(in the rows, 128 means zero)
Here are made-up things, facts about them, and rows of numbers that follow some of those facts. Name the thing behind each unnamed row.

Named rows:
vaten: [162 126 133 155 140 129 134 164 145 125 143 116 125 133 122 123 133 121
 138 123 127 131 120 166 131 119  86 117 141 142]
drefler: [130 147 141 166  82 148 122 146 150 124 163 103 140 160 144 132 150  94
 114 144 127 153 111 143 144 122 119 111 124 140]
stebuk: [141 122 124 116 133 137 125 159  98 138 150 118 133 123 103 120 112 133
 137 112 127 159 135 127 117 102 106 144 116 126]
migo: [118  73 132 158 103 150  97 124 101 141 172 111  67  54  73  95 106 123
  69 131  94 146 165 147  92  69 108 164 136 134]
buklan: [126 134 155 123 165 149 124 145 136 130 129  87 142  93 153 105 101 107
 137  82  98 125 135  71 146 100 109 175  61  79]
gamis: [104 158  91  98 215 157 114 159 126 136 169  92 124 144  95 160  87 142
  90 124 161 161 145 121 122  75 174 112 135 128]
safo: [129 130 145 120 155 146 122 147 126 133 136  96 139 103 136 111 105 113
 135  93 105 137 134  87 138 100 111 166  78  92]
vatal: [108  90 103  60 109 131 127 104 129 106 120 120 143 127  98 143 166 121
 115  95 127 105  98 130 151 177 128 170 180 129]
peplen: [110 142 148 131 131 127 139 132 109 129 121 124  99 106 113 122 122 135
 149 118 153 137 122 134 131 127  94 101 126 143]
drupli: [ 89 113 128  70 101 131 136 113 133  93 117 148 108 111  87 147 148 120
 129 101 150 103  83  97 125 166 105 120 170 117]
klipla: [ 84 104 116  52  92 129 130 105 137  75 114 168 118 113  75 157 164 116
 118  91 153  85  63  77 119 186 114 132 194 101]
fiplope: [ 91  98 118  81 108  97 135 120 130  99 138 149 137 138 111 176 135 106
 119  89 104 108 122 114 113 172 114 141 184 104]
nosta: [166 111 123 142 147 106 126 110 109 141 103 169 120 156 137  77 126 144
 147 178 127 134 153 126 113 143 151 109 118 107]
rabim: [154 147 133 164 167 137 121 125 122 115  82 131 147  98 180 104 114 120
 136 123 107  97 146  87 120 134 129 149  89 112]
skeplor: [158 141 115 153 120 116 131 127 118 138  98 167 145 114 147 137 121 164
 140 146 130 107 136 135 100 112 151 135 113 151]
karus: [175 136 107 142 144 127 138 155  84 117  93 144 144 125 140 118 121 138
 162 141 127 131 152 144  99 139  94 117 130 169]
bevol: [144 154  95 149 180 136 117 133 109 119 107 143 134 130 139 134 112 143
 111 152 145 123 151 126 102 122 163 110 138 147]
sofigro: [163 137 110 158 143 127 124 135  95 120  97 154 140 118 143 114 123 139
 137 146 129 121 146 129  98 134 127 126 130 148]
brugu: [167 136 109 149 144 128 130 143  93 119  95 149 140 124 142 117 121 137
 147 143 127 125 149 135  99 137 114 121 129 156]
navovum: [150 122 100 125 126 129 122 124 110 101  95 169 145 122 129 130 139 130
 124 137 127 101 124 106  95 155 137 137 153 131]
drelom: [140 162 119 176  84 147 115 124  90 118 115 141 158 147 165 122 140 111
 119 167 131 150 141 112 107 139 150 116 113 156]

Facts:
Ξ: sits directly inside; λ: belongs to class
Ξ rabim <- boki,stebrun
Ξ fizek <- brasteke,gamis,rurem,satrum,terin
Ξ skugrek <- brokun,drefler,drelom,potas,todris
Ξ rebisis <- brosko,karus
Ξ potas <- bruvi,dagubru,getuka
Ξ nifil <- buklan,festel,stoge
Ξ plela <- dava,fiskebrok,lekla,nosta,skuflal
Ξ vezo <- deflor,futograk,ploflu
Ξ risos <- dozur,fusa,tuver,vumem
Ξ dava <- dralas,zukle
Ξ klefim <- draplizi,kuzak,sifan,vuplo
Ξ misus <- dregruk,dreran,sturir
Ξ lotrom <- drere,drupli,sugrik
Ξ sofigro <- drinis,peplen,stebuk
Ξ bevol <- droskoplak,fizek,gubrom,klura,togri
Ξ gaklum <- fiplope,subul
Ξ drelom <- flamak,klaza
Ξ navovum <- flufle,gaklum,kazin,lotrom,risos,serora,skibrusel
Ξ sturir <- gebro,migo,stamo,zagrir
Ξ karus <- ginonar,kluvor,tobrom
Ξ skeplor <- giplam,gubrun,klepomin,merak,rigra
Ξ tidokal <- gopidu,plumil,pugrun
Ξ skibrusel <- grekli,vatal,zisam,zoden
Ξ flufle <- kivok,leraskin
Ξ dagubru <- klasibra,klinubrak
Ξ klipi <- klastol,klefim,neki,nifil,rabim,safo,vubra
Ξ brugu <- klifliklu,vezo
Ξ tuver <- klipla
Ξ skapin <- lurul,mavobri,taskevi,tuplek
Ξ drinis <- neni,vaten
Ξ vumem <- nuplume
Ξ brokun <- pagi,zatres
Ξ todris <- pido,vasi
Ξ gubrom <- ratebe,skeska,tobi,tobros
Ξ klepomin <- restil,skapin
Ξ fiskebrok <- sebraflil,tidokal
Ξ serora <- seso,supal
Ξ vubra <- stabratim
Ξ nosta <- sturu,vede
λ 73 <- boki,buklan,gamis,grekli,klaza,leraskin,migo,neni,ploflu,pugrun,rigra,safo,stebuk,subul,supal,tobi,tobrom
λ 865 <- brasteke,deflor,dralas,dreran,droskoplak,drupli,festel,fusa,ginonar,kivok,klastol,klinubrak,klipla,lekla,mavobri,peplen,stebrun,tobros,vuplo,zagrir,zisam
λ 216 <- brosko,bruvi,dozur,drefler,flamak,gebro,kazin,klasibra,klifliklu,klura,merak,neki,nuplume,plumil,ratebe,seso,sifan,stabratim,sturu,taskevi,terin,vasi,vaten,zatres,zukle
λ 832 <- draplizi,dregruk,getuka,gopidu,gubrun,pido,restil,satrum,sebraflil,skeska,skuflal,stamo,stoge,sugrik,tuplek,vatal
λ 990 <- drere,fiplope,futograk,giplam,kluvor,kuzak,lurul,pagi,rurem,togri,vede,zoden

Rows to name:
No name comes twice in this set of rows, the named rows included.
[153 117 116 175 130 133 112 118  98 123 108 152 112  92 131 106 120 135
 106 153 115 115 159 135  89 122 133 134 137 149] | misus
[160 147 122 146  81  93 146 120 151 175  97 192 156  99 151 178 115 216
 158 140 132  85 115 155 101  73 181 153  83 164] | skapin
[106 137 151 123  57  49 167 118 180 206 143 172 147 104 147 229  98 220
 169  99 111  95 119 184 121  53 171 159  82 152] | lurul
[149 137 147 136  56  84 161 139 223 197 146 163 144 106 134 204 124 220
 162 117 129  81  78 193 136  38 164 153  80 157] | taskevi
[110 153 134 138  57 162 111 143  93 135 173 101 157 159 130 129 133  96
 115 139 129 195 125 105 128 108 136 133  95 136] | klaza
[ 62 196 164 169   5 171 116 110  98 125 159  94 141 165 158 137 157  74
 113 162 157 199 106 101 151 141 138  82  93 160] | klinubrak
[105 156  93  99 210 156 114 158 124 136 168  94 124 143  95 159  88 141
  91 122 159 162 144 122 123  76 171 114 134 128] | tobi
[126 131 137 110  60  82 158 103 175 213 123 145 153  92 134 194 126 237
 163 105 135  94  96 200 158  59 186 186  76 177] | tuplek
[117  95 128 146 124 135 114 101 109 145 135  94  99  86 109 104 133 132
  95 123 114 133 151 175 145 122 123 161 145 157] | dregruk
[165  63 164 111 149  79 139 101 183 176 159 149  78 219 111  37 140 134
 160 201 122 159 134 155 167 137 146  78 115  40] | plumil
[ 82 157 149 162  60 121 125 122 103 132 164 108 151 168 164 159 129  85
 117 132 108 178 150 130 132 142 130 112 121 141] | pagi
[ 98 138 171 144 170 108 136 121 149 126 120  91 136 101 187 135  95  95
 139  75  76 107 160  92 151 132 103 156  86  83] | kuzak
[159 144 116 150 101 105 138 124 134 156  99 179 150 106 148 157 117 190
 151 143 131  96 127 144 101  92 165 144  98 157] | klepomin

The same things again, as new rows of numbers:
Some things and their rows:
lekla: [100 161  75 111  35 143 131 125 104 119 147 104 152 169 151 123 132 157
 138 121 158 100 167  93 136 135  96  94 131]
neki: [ 87 155  75 121 105 135  99 133 130 126 109 100 179 158 140 137 115 169
 125 159 109 109 147 136 133 134  90  73 110]
tidokal: [ 89 127  97  80  55 129 132 133  91 116 117 105 164 166 166 117 118 172
 134 108 134  97 170  96 166 136  78  70 160]
gopidu: [ 82 149  85  90  50 115 132 137  78 117 143 112 133 160 162 111 146 200
 106  98 146 110 160 122 167 119  49  56 130]
klipla: [130 174  92  98  34 129 114 130 129  97 156 111 180 157 155  80 141 133
 134 144 150 119 151 113 124 142 102 121 108]
dreran: [114 159  54 127  37 142 120 124 132 128 149 114 153 144 137 122 133 157
 133 135 142 109 167 100 143 139 108 131 143]
stebuk: [112 172  82 147  79 135  94 119 117 119 135 141 174 140 162 114 104 166
 134  93 111 115 175 104 158 129 109  82 130]
flufle: [112 145 100  85  57 119 105 136 131 108 125 122 187 155 160  86 116 148
 122 135 112 127 158 109 156 146 105 110 129]
skuflal: [ 87 157  76 101  54 113 118 136 101 123 145 123 138 155 155 109 139 192
  97 109 129 124 157 122 166 124  68  74 118]
mavobri: [113 159  61 120  43 106 131 164 145  92 143 117 160 175 168 149 139 181
 124  98 152 111 138  91 118 124 164 113 113]
pido: [ 78 153  42 115  57 109 101 154 110 138 156 135 169 165 143 110 123 164
  96 105 121 152 160 121 164 112  74  96 111]
stabratim: [ 89 157  76 120 108 136  98 133 131 129 108  97 177 157 139 140 118 166
 122 162 105 107 145 136 132 132  90  69 110]
giplam: [ 77 170  67 111  62 106  93 153 109 120 114 132 165 161 165 115 126 168
 124 116 102  75 156 107 161 125 125 127 105]
gaklum: [112 146 100  85  57 120 105 135 131 108 125 121 187 154 159  86 116 148
 124 135 111 127 157 109 156 145 105 110 130]
fiplope: [ 94 179  89  96  56 113  84 140 104 114 123 129 180 150 164  75 133 145
 131 138 105  81 156 122 160 133  97 133  95]
grekli: [132 178 100 129  77 126  90 126 120  97 145 136 194 133 174  84 117 153
 138 103 118 120 165 121 146 128  98  89 120]
buklan: [125 184  82 138 102 144  84 121 121 135 137 112 166 136 165 136 119 147
 123 112  92 110 158 100 144 111 109  53 132]
potas: [ 82 129  54 104  60 123 104 152 117 136 130 127 201 173 150 117  95 135
 125 113 113 137 171  95 164 127  99 107 142]
neni: [111 173  82 148  76 135  94 115 117 119 132 145 173 142 157 114 101 168
 135  93 111 115 175 104 160 132 111  82 129]
klinubrak: [ 86 153  28 127  38 138 111 152 109 141 165 118 198 184 139 128 111 117
 139 111 153 134 173  92 135 116  94 118 125]
gamis: [ 93 183  88 160  98 143 100 138 114 105 158 143 164 141 204 114  95 168
 118 116 100 128 203  92 143 140 106  95 136]

Name these rows:
No name comes twice in this set of rows, the named rows included.
[ 64 154  79 138 101 133 111 144 126 103 122 122 178 162 165 120  98 184
 121 159 116 121 178 132 134 155  88 104 114] | klura
[ 59 131  34 133  88 122  98 161 113 128 124 124 227 179 134 128  90 151
 142 127 132 132 170 138 142 124  69 101 115] | klasibra
[105 156  98 125  74 136 120 122  74 107 135 117 167 149 181 121 118 181
 151  74 141  85 182 104 158 119  69  45 156] | pugrun
[ 94 161  66 110  59  98 111 153 128 115 143 134 144 155 157 117 139 198
  87 105 119 137 144 121 158 121 106  92 103] | gubrun
[103 170  69 123  36 143 120 120 124 125 146 119 155 165 140 121 123 152
 131 130 144 113 164  94 137 142 116 112 118] | peplen
[ 91 175  73 131  49 148 122 135 123 115 162 117 148 166 169 121 118 152
 120 145 138 122 182  86 126 147 113 120 124] | droskoplak
[ 77 151  36 116  56 109  98 158 109 140 158 135 174 167 143 111 122 158
  97 103 123 155 161 121 164 109  71  96 111] | getuka
[ 98 132  50 139  84 126 109 132 143 121 109 117 179 123 127 122 119 197
 138 154 118 104 166 152 156 146  79 131 151] | gebro
[ 97 159  64 110  60  86 115 166 134 104 141 135 145 159 164 125 143 207
  86  95 121 138 136 120 152 116 122  93 101] | restil
[ 69 164  81  99  56 122 104 136  75 127 115 119 157 162 163 107 129 166
 137 117 117  57 169 107 171 127  84 106 121] | vede
[ 81 143  72 128  91 113 112 149 134  99 106 121 187 165 149 132 110 196
 129 133 126 112 150 139 136 140 108  95 108] | merak

The same things again, as new rows of numbers:
Some rows with their names:
boki: [132 118 130 127 131 127 132  88 124 135 138 100 117 139 123 116 133 126
 122 129 101 166 149  83 127 117]
fizek: [111 114 134 120 150 116 137 126 127 131 155  97 167  83 133 171  81 158
 130 152 153 100 142 214 130 120]
zatres: [137 123 104 133 146 138 120 140 131 143 147 139 119 150 130 136 149 130
 141 125 131 126 128 129 138 148]
nifil: [105 131 131 117 166 121 135 129 114  87 131  74 129 134 129  96  95 114
 115 153 114 143 156  68 112  99]
taskevi: [129 147 139 110 137 148 124 116 133 132 147 176 139 145 116 138 146 116
 119 117  87 120 117 160 176 141]
getuka: [142 121 118 151 152 122 119 139 138 128 123 122 110 143 131 147 142 136
 160 113 125 134 135 160 139 145]
zoden: [143 124 123 125  97 119 120 140 135 138 116 134 124 122 111 138 124 108
 116 116 130 123 138 112 108 145]
plumil: [138 125 122 121 111 146 118 104 116 142 112 135 126 147 138 152 156 130
 125 150 120 132  99 130 133 139]
klaza: [141 118 116 149 132 128 125 106 118 140 148 117 122 143 134 123 136 143
 142 108 124 142 139 122 131 143]
skibrusel: [135 140 128 123 122 108 137 155  89 115 102 124 145 112 123  97 111 106
 119 126 157  77 138  85  99 144]
vubra: [104 132 131 118 163 121 134 131 113  89 129  79 132 131 130  96  94 117
 117 150 119 139 152  79 114 101]
stabratim: [128 124 119 110 144 137 127 122 138 138 138 123 115 144 119 130 147 114
 121 145 109 147 137  93 134 122]
potas: [122 128 103 159 172 122 120 164 100  93 149 101 137 144 151 107 100 144
 154 115 153 100 142 137 119 147]
klipla: [145 127 134 126 103 120 132 151 135 135 125 153 116 124 128 135 155 125
 119 120 128 110 136  98 122 121]
gaklum: [130 140 128 124 125 109 137 154  92 113 105 122 145 111 124  97 107 110
 121 127 156  80 136  91 102 140]
drefler: [138 124 102 134 148 138 119 141 130 142 148 138 119 151 131 136 150 131
 143 124 132 125 130 130 137 149]
vuplo: [131 119 137 123 129 126 130 136 150 120 140 123 103 139 130 137 147 126
 114 136  99 150 152  76 126  94]
ginonar: [121 133 141 135 105 138 130 150 166 142 138 160 110 124 130 119 133 149
 137 124 133 142 120  85 127 116]
misus: [100 129 108 127 148 126 139 131 113 100 118 118 139 115 138  88 120 113
 112 118 172 134  98 207 119  95]
deflor: [122 133 141 135 104 137 131 150 166 142 138 159 109 124 130 119 132 149
 138 124 132 142 121  85 127 115]
gubrun: [133 138 149 128 135 130 126 117 145 125 114 148 124 131 118 145 138 123
 139 114  96 136 121 173 161 133]

Name these rows:
No name comes twice in this set of rows, the named rows included.
[134 114 138 128 138 119 130 117 154 150 124 122 127 106 120 181 131 142
 144 136 125 136 133 203 145 127] | skeska
[109 118 133 121 150 117 136 128 125 128 152  99 164  87 134 160  83 155
 130 151 154 101 141 204 129 119] | gubrom
[127 111 126 124 114 126 119 122 157 146 147 119 136 108 118 175 107 138
 123 130 127 139 138 186 126 130] | togri
[ 94 125  95 127 149 125 143 126 114  96 114 120 136 112 140  77 135 103
 101 109 188 145  84 249 119  79] | sturir
[127 120 121 129 116 130 133 137 150 129 132 152 111 127 136 131 164 126
 113 113 139 143 113 169 131  94] | dreran
[125 117 125 120 127 127 118 123 150 119 133  98 113 137 115 138 114 111
 112 134 100 166 152  99 115 116] | kuzak
[124 117 113 129 117 130 136 133 151 126 130 153 109 125 137 126 173 119
 106 107 148 150 104 195 131  83] | zagrir
[126 134 136 125 113 137 116 123 148 122 138 144 133 132 116 144 113 119
 118 110 101 140 127 158 142 135] | giplam

